Below are the code and all the weights of a small trained network. Each question names an input and a target symbol and asks about switching units off, where a switched-off unit gives its printed mean instead of its output.

import numpy as np


def w(rows, s, z=0):
    codes = np.array(rows[::2]) - 128.0
    scale = np.full(codes.shape[1], s)
    scale[-1] = z or s
    return codes * scale


def norm(h):
    return h / np.sqrt((h * h).mean(-1, keepdims=True) + 1e-5)


def f(y):
    return y / 2 * (1 + np.tanh(0.7978845608 * (y + 0.044715 * y**3)))


def softmax(a):
    e = np.exp(a - a.max(-1, keepdims=True))
    return e / e.sum(-1, keepdims=True)


def log_softmax(a):
    a = a - a.max(-1, keepdims=True)
    return a - np.log(np.exp(a).sum(-1, keepdims=True))


def net(x, mask):
    ids = ['βγδεζηθλξπτφψω'.index(c) for c in x.split()]
    T = len(ids)
    res = E[ids] + P[:T]
    u = 0
    for l in range(2):
        q, k, v = (norm(res) @ M[l].T for M in (Q, K, V))
        z = softmax(np.where(np.tri(T) > 0, q @ k.T / 2**0.5, -1e9)) @ v
        res = res + np.where(mask[u], z, O[l][:, -1]) @ O[l][:, :-1]
        u += 1
        y = f(norm(res) @ A[l][:, :-1].T + A[l][:, -1])
        res = res + np.where(mask[u : u + 4], y, B[l][:, -1]) @ B[l][:, :-1]
        u += 4
    return log_softmax(norm(res)[-1] @ U[:, :-1].T + U[:, -1])


Q, K, V, O, A, B = {}, {}, {}, {}, {}, {}
E = w([
[157,98,180,161],'β',
[149,178,147,167],'γ',
[147,118,184,161],'δ',
[156,176,137,176],'ε',
[125,184,102,188],'ζ',
[188,89,196,167],'η',
[133,157,173,139],'θ',
[124,198,143,103],'λ',
[117,130,101,83],'ξ',
[126,100,151,158],'π',
[193,95,20,174],'τ',
[180,154,5,180],'φ',
[78,130,177,79],'ψ',
[167,133,179,58],'ω',
],0.018)
P = w([
[204,120,3,169],'0',
[195,126,12,148],'1',
[192,117,20,129],'2',
[173,135,47,116],'3',
[160,151,51,99],'4',
[144,157,61,85],'5',
[135,166,77,70],'6',
[133,159,79,68],'7',
],0.0049)
Q[0] = w([
[1,46,14,202],'L0H1',
[14,89,235,207],'L0H1',
],0.008)
K[0] = w([
[254,64,49,254],'L0H1',
[106,118,184,220],'L0H1',
],0.011)
V[0] = w([
[255,173,132,161],'L0H1',
[147,162,79,55],'L0H1',
],0.0068)
O[0] = w([
[139,115,26,180,218],'L0H1',
[38,100,2,99,253],'L0H1',
],0.0069,0.0044)
A[0] = w([
[165,2,198,166,222],'L0N1',
[233,241,153,193,251],'L0N2',
[28,154,221,106,158],'L0N3',
[5,70,87,48,47],'L0N4',
],0.0074,0.0035)
B[0] = w([
[22,231,159,59,173],'L0N1',
[69,2,130,64,254],'L0N2',
[158,244,60,211,152],'L0N3',
[233,171,247,253,159],'L0N4',
],0.0075,0.0048)
Q[1] = w([
[219,150,227,203],'L1H1',
[127,230,2,14],'L1H1',
],0.0092)
K[1] = w([
[72,2,102,182],'L1H1',
[219,238,250,209],'L1H1',
],0.0081)
V[1] = w([
[76,137,153,232],'L1H1',
[2,168,103,198],'L1H1',
],0.0082)
O[1] = w([
[114,2,143,206,2],'L1H1',
[3,26,152,181,101],'L1H1',
],0.0098,0.0049)
A[1] = w([
[136,127,245,121,250],'L1N1',
[155,139,75,137,157],'L1N2',
[94,108,91,125,96],'L1N3',
[136,193,78,95,65],'L1N4',
],0.012,0.0016)
B[1] = w([
[248,107,134,159,151],'L1N1',
[122,143,233,129,173],'L1N2',
[131,186,151,128,171],'L1N3',
[75,85,165,146,254],'L1N4',
],0.011,0.0067)
U = w([
[206,88,146,136,192],'β',
[145,103,74,150,100],'γ',
[141,89,171,96,36],'δ',
[139,113,109,179,116],'ε',
[106,129,130,237,97],'ζ',
[189,186,146,226,218],'η',
[130,49,60,29,3],'θ',
[9,175,75,132,65],'λ',
[96,150,235,149,45],'ξ',
[90,70,170,86,145],'π',
[140,121,56,134,174],'τ',
[123,141,40,148,197],'φ',
[136,151,164,194,133],'ψ',
[198,225,103,68,214],'ω',
],0.013,0.0041)

Each question gives the input, a string of symbols that net reads in full, and the target symbol t.
The units are the heads (2 rows each of Q, K, V and O) and the neurons (one row each of A and B). Each row of codes is followed by its name. A weight is (code - 128) times the scale printed after its matrix; where a second scale follows, it is the last column's (O, A, B and U).
mask holds one flag per unit, layer by layer, with each layer's heads first. A switched-off unit (its flag False) gives its mean, the last column of its rows in O or B, instead of its output. The means were averaged over made-up inputs and are rounded, as every weight is.
A unit's drop is (log p(t) with every unit on - log p(t) with that unit switched off) / (log p(t) with every unit on - log p(t) with every unit switched off).
The circuit of an input: a set's keep is (log p(t) with only the set's units on - log p(t) with every unit switched off) / (log p(t) with every unit on - log p(t) with every unit switched off). Starting from all 10 units, units are removed one at a time, each time the one whose removal leaves the highest keep (on an exact tie, the one counted first), for as long as the keep stays at least 0.8.
circuit, biggest first: the units of the circuit, biggest drop first
unit that matters most: the unit with the biggest drop
top k neurons: the k neurons with the biggest drops, biggest first
k most important neurons of layer l: the k neurons of layer l with the biggest drops, biggest first
input λ λ λ θ θ ω λ τ, target ω: circuit, biggest first -> L0N2; L1H1
input π ω λ δ, target ω: circuit, biggest first -> L1H1; L0N4
input ω π δ λ γ, target λ: circuit, biggest first -> L0N4; L1N4
input ξ ε ξ, target ξ: top 3 neurons -> L1N2; L0N4; L1N4
input ψ θ λ λ η λ λ θ, target ζ: circuit, biggest first -> L0N3; L1H1; L0N4
input ω ζ θ ω ω π, target ω: top neuron -> L0N1
input λ λ π λ γ λ θ, target λ: circuit, biggest first -> L1H1; L1N4; L1N2; L0H1
input η ω φ, target ω: circuit, biggest first -> L1H1; L0N2
input λ ω ξ, target ω: circuit, biggest first -> L1H1; L0N2
input η λ η, target λ: top 2 neurons -> L0N1; L0N2
input β λ ω ζ, target ω: top 2 neurons -> L0N2; L0N4
input θ π θ λ λ ξ, target ξ: circuit, biggest first -> L0N4; L1N4
input λ ε ω ψ, target η: 2 most important neurons of layer 0 -> L0N4; L0N3
input ψ λ ξ γ λ λ λ ω, target β: 2 most important neurons of layer 0 -> L0N3; L0N4
input ε ξ θ, target ξ: top 3 neurons -> L0N2; L0N1; L1N2
input λ ψ λ ε γ ε, target θ: circuit, biggest first -> L0N2; L0H1; L1N2
input λ ε η ω ψ η, target ω: circuit, biggest first -> L0N1; L1N1
input ω ω ψ λ λ, target λ: 2 most important neurons of layer 0 -> L0N3; L0N4
input η θ γ β, target θ: top 3 neurons -> L0N2; L0N4; L1N2
input λ λ λ λ λ λ η, target λ: 2 most important neurons of layer 0 -> L0N1; L0N4
input λ λ λ λ γ, target λ: most important neuron of layer 1 -> L1N3
input ψ θ γ, target π: top 3 neurons -> L0N2; L0N3; L0N4
input β ω ω φ, target ω: unit that matters most -> L0N2
input ψ β λ ω ω, target β: 2 most important neurons of layer 0 -> L0N4; L0N3
